Below are the code and all the weights of a small trained network. Each question names an input and a target symbol and asks about switching units off, where a switched-off unit gives its printed mean instead of its output.

import numpy as np


def w(rows, s, z=0):
    codes = np.array(rows[::2]) - 128.0
    scale = np.full(codes.shape[1], s)
    scale[-1] = z or s
    return codes * scale


def norm(h):
    return h / np.sqrt((h * h).mean(-1, keepdims=True) + 1e-5)


def f(y):
    return np.maximum(y, 0)


def softmax(a):
    e = np.exp(a - a.max(-1, keepdims=True))
    return e / e.sum(-1, keepdims=True)


def log_softmax(a):
    a = a - a.max(-1, keepdims=True)
    return a - np.log(np.exp(a).sum(-1, keepdims=True))


def net(x, mask):
    ids = ['ΠΦαβδεζημξστ'.index(c) for c in x.split()]
    T = len(ids)
    res = E[ids] + P[:T]
    u = 0
    for l in range(3):
        r = norm(res)
        for j in range(2):
            rows = slice(4 * j, 4 * j + 4)
            q, k, v = (r @ M[l][rows].T for M in (Q, K, V))
            z = softmax(np.where(np.tri(T) > 0, q @ k.T / 4**0.5, -1e9)) @ v
            o = O[l][rows]
            res = res + np.where(mask[u + j], z, o[:, -1]) @ o[:, :-1]
        u += 2
        y = f(norm(res) @ A[l][:, :-1].T + A[l][:, -1])
        res = res + np.where(mask[u : u + 4], y, B[l][:, -1]) @ B[l][:, :-1]
        u += 4
    return log_softmax(norm(res)[-1] @ U[:, :-1].T + U[:, -1])


Q, K, V, O, A, B = {}, {}, {}, {}, {}, {}
E = w([
[67,105,138],'Π',
[79,155,122],'Φ',
[59,123,111],'α',
[101,174,111],'β',
[139,116,30],'δ',
[166,157,69],'ε',
[108,107,192],'ζ',
[210,132,62],'η',
[100,173,103],'μ',
[156,144,94],'ξ',
[175,127,201],'σ',
[255,80,131],'τ',
],0.016)
P = w([
[141,3,75],'0',
[96,225,89],'1',
[129,137,121],'2',
[136,54,125],'3',
[102,234,92],'4',
[135,138,124],'5',
[144,55,100],'6',
[100,234,92],'7',
[138,138,125],'8',
[147,49,88],'9',
[104,233,97],'10',
[139,138,127],'11',
[145,46,81],'12',
[102,233,97],'13',
],0.016)
Q[0] = w([
[147,147,113],'L0H0',
[147,162,96],'L0H0',
[152,99,161],'L0H0',
[120,254,108],'L0H0',
[124,97,70],'L0H1',
[98,182,65],'L0H1',
[170,80,127],'L0H1',
[141,178,143],'L0H1',
],0.0093)
K[0] = w([
[153,64,44],'L0H0',
[171,128,159],'L0H0',
[93,113,98],'L0H0',
[252,155,177],'L0H0',
[114,104,133],'L0H1',
[89,165,96],'L0H1',
[121,12,12],'L0H1',
[114,138,120],'L0H1',
],0.013)
V[0] = w([
[131,199,110],'L0H0',
[124,31,254],'L0H0',
[200,88,127],'L0H0',
[119,100,71],'L0H0',
[72,85,51],'L0H1',
[54,130,118],'L0H1',
[96,54,125],'L0H1',
[114,148,89],'L0H1',
],0.0067)
O[0] = w([
[163,189,85,120],'L0H0',
[203,209,26,5],'L0H0',
[37,194,222,179],'L0H0',
[68,48,175,212],'L0H0',
[255,216,30,249],'L0H1',
[189,132,194,155],'L0H1',
[171,90,112,136],'L0H1',
[159,143,26,188],'L0H1',
],0.0029,0.0027)
A[0] = w([
[11,137,119,150],'L0N0',
[32,201,174,181],'L0N1',
[197,118,202,254],'L0N2',
[73,24,148,213],'L0N3',
],0.012,0.0047)
B[0] = w([
[149,181,211,225],'L0N0',
[123,119,9,253],'L0N1',
[173,177,79,210],'L0N2',
[48,85,87,255],'L0N3',
],0.015,0.0056)
Q[1] = w([
[130,137,136],'L1H0',
[118,166,161],'L1H0',
[157,147,177],'L1H0',
[116,251,142],'L1H0',
[161,80,178],'L1H1',
[44,173,78],'L1H1',
[92,131,126],'L1H1',
[68,180,188],'L1H1',
],0.015)
K[1] = w([
[131,137,182],'L1H0',
[138,142,170],'L1H0',
[125,162,142],'L1H0',
[203,148,244],'L1H0',
[180,118,196],'L1H1',
[70,86,63],'L1H1',
[164,167,40],'L1H1',
[132,66,40],'L1H1',
],0.011)
V[1] = w([
[131,173,98],'L1H0',
[169,5,135],'L1H0',
[54,143,108],'L1H0',
[178,70,156],'L1H0',
[153,139,154],'L1H1',
[154,172,103],'L1H1',
[98,169,140],'L1H1',
[73,142,128],'L1H1',
],0.013)
O[1] = w([
[45,191,140,227],'L1H0',
[255,102,203,126],'L1H0',
[19,65,142,217],'L1H0',
[216,124,166,27],'L1H0',
[71,97,111,3],'L1H1',
[128,171,117,189],'L1H1',
[131,108,161,110],'L1H1',
[153,145,179,184],'L1H1',
],0.0084,0.0039)
A[1] = w([
[108,187,168,238],'L1N0',
[82,107,72,1],'L1N1',
[104,11,249,127],'L1N2',
[154,130,34,32],'L1N3',
],0.014,0.0032)
B[1] = w([
[104,177,121,184],'L1N0',
[113,80,146,214],'L1N1',
[248,144,141,163],'L1N2',
[126,93,170,254],'L1N3',
],0.018,0.0074)
Q[2] = w([
[89,188,67],'L2H0',
[117,82,85],'L2H0',
[89,167,201],'L2H0',
[145,115,136],'L2H0',
[89,150,182],'L2H1',
[87,106,248],'L2H1',
[165,117,52],'L2H1',
[137,98,84],'L2H1',
],0.018)
K[2] = w([
[99,78,4],'L2H0',
[83,208,92],'L2H0',
[193,38,225],'L2H0',
[127,142,188],'L2H0',
[172,70,184],'L2H1',
[113,17,183],'L2H1',
[59,188,96],'L2H1',
[79,181,125],'L2H1',
],0.014)
V[2] = w([
[123,96,151],'L2H0',
[148,124,102],'L2H0',
[38,56,168],'L2H0',
[242,16,119],'L2H0',
[66,188,212],'L2H1',
[180,51,6],'L2H1',
[210,254,87],'L2H1',
[86,74,80],'L2H1',
],0.0067)
O[2] = w([
[98,81,123,96],'L2H0',
[135,112,147,152],'L2H0',
[31,145,142,147],'L2H0',
[146,132,215,42],'L2H0',
[168,74,60,123],'L2H1',
[121,142,195,190],'L2H1',
[2,90,81,252],'L2H1',
[183,144,186,196],'L2H1',
],0.0069,0.0024)
A[2] = w([
[83,220,111,69],'L2N0',
[80,1,151,151],'L2N1',
[25,119,113,112],'L2N2',
[187,62,78,1],'L2N3',
],0.012,0.0093)
B[2] = w([
[179,133,197,206],'L2N0',
[225,94,143,254],'L2N1',
[143,96,149,219],'L2N2',
[110,97,252,144],'L2N3',
],0.014,0.0079)
U = w([
[192,95,192,233],'Π',
[80,14,60,168],'Φ',
[107,128,206,28],'α',
[18,44,200,3],'β',
[42,108,189,128],'δ',
[185,165,35,55],'ε',
[52,115,77,143],'ζ',
[112,162,221,89],'η',
[69,123,115,132],'μ',
[68,130,91,161],'ξ',
[133,156,2,58],'σ',
[215,248,120,29],'τ',
],0.014,0.0039)

Each question gives the input, a string of symbols that net reads in full, and the target symbol t.
The units are the heads (4 rows each of Q, K, V and O) and the neurons (one row each of A and B). Each row of codes is followed by its name. A weight is (code - 128) times the scale printed after its matrix; where a second scale follows, it is the last column's (O, A, B and U).
mask holds one flag per unit, layer by layer, with each layer's heads first. A switched-off unit (its flag False) gives its mean, the last column of its rows in O or B, instead of its output. The means were averaged over made-up inputs and are rounded, as every weight is.
A unit's drop is (log p(t) with every unit on - log p(t) with that unit switched off) / (log p(t) with every unit on - log p(t) with every unit switched off).
The circuit of an input: a set's keep is (log p(t) with only the set's units on - log p(t) with every unit switched off) / (log p(t) with every unit on - log p(t) with every unit switched off). Starting from the 12 units with the biggest drops (on a tie, the unit counted first), units are removed one at a time, each time the one whose removal leaves the highest keep (on an exact tie, the one counted first), for as long as the keep stays at least 0.8.
units of the circuit, in order: the units of the circuit, biggest drop first
unit that matters most: the unit with the biggest drop
top k neurons: the k neurons with the biggest drops, biggest first
top k neurons in layer l: the k neurons of layer l with the biggest drops, biggest first
which heads matter: for each layer, one digit per head in row order, 1 if its drop is at least 0.15 and else 0, layers parted by /
input Φ δ τ β δ, target τ: top neuron in layer 2 -> (L2N0)
input σ μ ζ τ δ ε μ μ μ σ, target Φ: top 2 neurons -> (L0N0; L0N2)
input Π τ Φ α δ δ ξ δ σ, target τ: top 2 neurons -> (L0N2; L0N1)
input δ Φ τ δ δ, target τ: which heads matter -> 00 / 10 / 10
input ξ η δ δ ζ β τ τ σ Π ζ τ Φ, target Π: units of the circuit, in order -> (L0N1; L2N1)
input δ δ δ α Π ζ δ δ Π δ α ξ, target η: top 2 neurons -> (L0N1; L0N3)
input μ Π μ Π ζ δ δ ζ Φ ζ ζ σ, target τ: top 2 neurons -> (L0N1; L0N2)
input Π η τ σ Π, target τ: top 3 neurons -> (L0N0; L0N1; L2N0)
input τ Π ξ Π σ ξ Π β η η ζ ξ, target η: units of the circuit, in order -> (L0N1; L2N1)
input δ δ Π δ η, target η: units of the circuit, in order -> (L0N1; L0N2; L2N1)
input δ ξ τ σ τ δ Π, target Π: which heads matter -> 00 / 00 / 00
input ξ δ Φ β μ τ, target ε: top 2 neurons in layer 0 -> (L0N2; L0N3)
input β ζ ξ ε Π δ, target Π: which heads matter -> 00 / 00 / 01
input Π Π ε δ η τ ξ μ η, target σ: which heads matter -> 00 / 00 / 01
input σ Φ τ δ ζ, target τ: unit that matters most -> L1H0
input δ μ η δ ζ δ Φ, target Π: units of the circuit, in order -> (L0N1; L1N2; L0N2)
input η β ζ σ μ ζ τ ζ τ δ ζ, target τ: top 3 neurons in layer 0 -> (L0N0; L0N1; L0N3)
input β δ ζ δ δ ξ δ β δ β ξ ζ, target Φ: top 2 neurons -> (L0N2; L0N3)
input δ ε ζ ζ η δ δ δ δ ζ ζ Π α σ, target σ: top 3 neurons -> (L0N1; L0N2; L0N0)
input δ δ τ σ ζ τ α, target Π: unit that matters most -> L0N1
input β ξ ε σ ε τ δ α, target τ: top 4 neurons -> (L0N0; L0N1; L0N3; L2N0)
input τ β η, target σ: top 3 neurons -> (L0N0; L0N3; L2N1)
input ξ ζ τ δ α δ Π τ, target τ: top 2 neurons in layer 0 -> (L0N1; L0N2)
input ζ ξ σ η δ ζ η τ δ μ, target Π: top 2 neurons in layer 0 -> (L0N1; L0N0)
input ξ ζ δ δ μ τ δ τ ξ δ η ζ Π, target Π: top 2 neurons in layer 1 -> (L1N1; L1N2)
input δ Φ σ Φ τ ξ ζ ζ δ σ, target Φ: top 2 neurons in layer 1 -> (L1N2; L1N0)
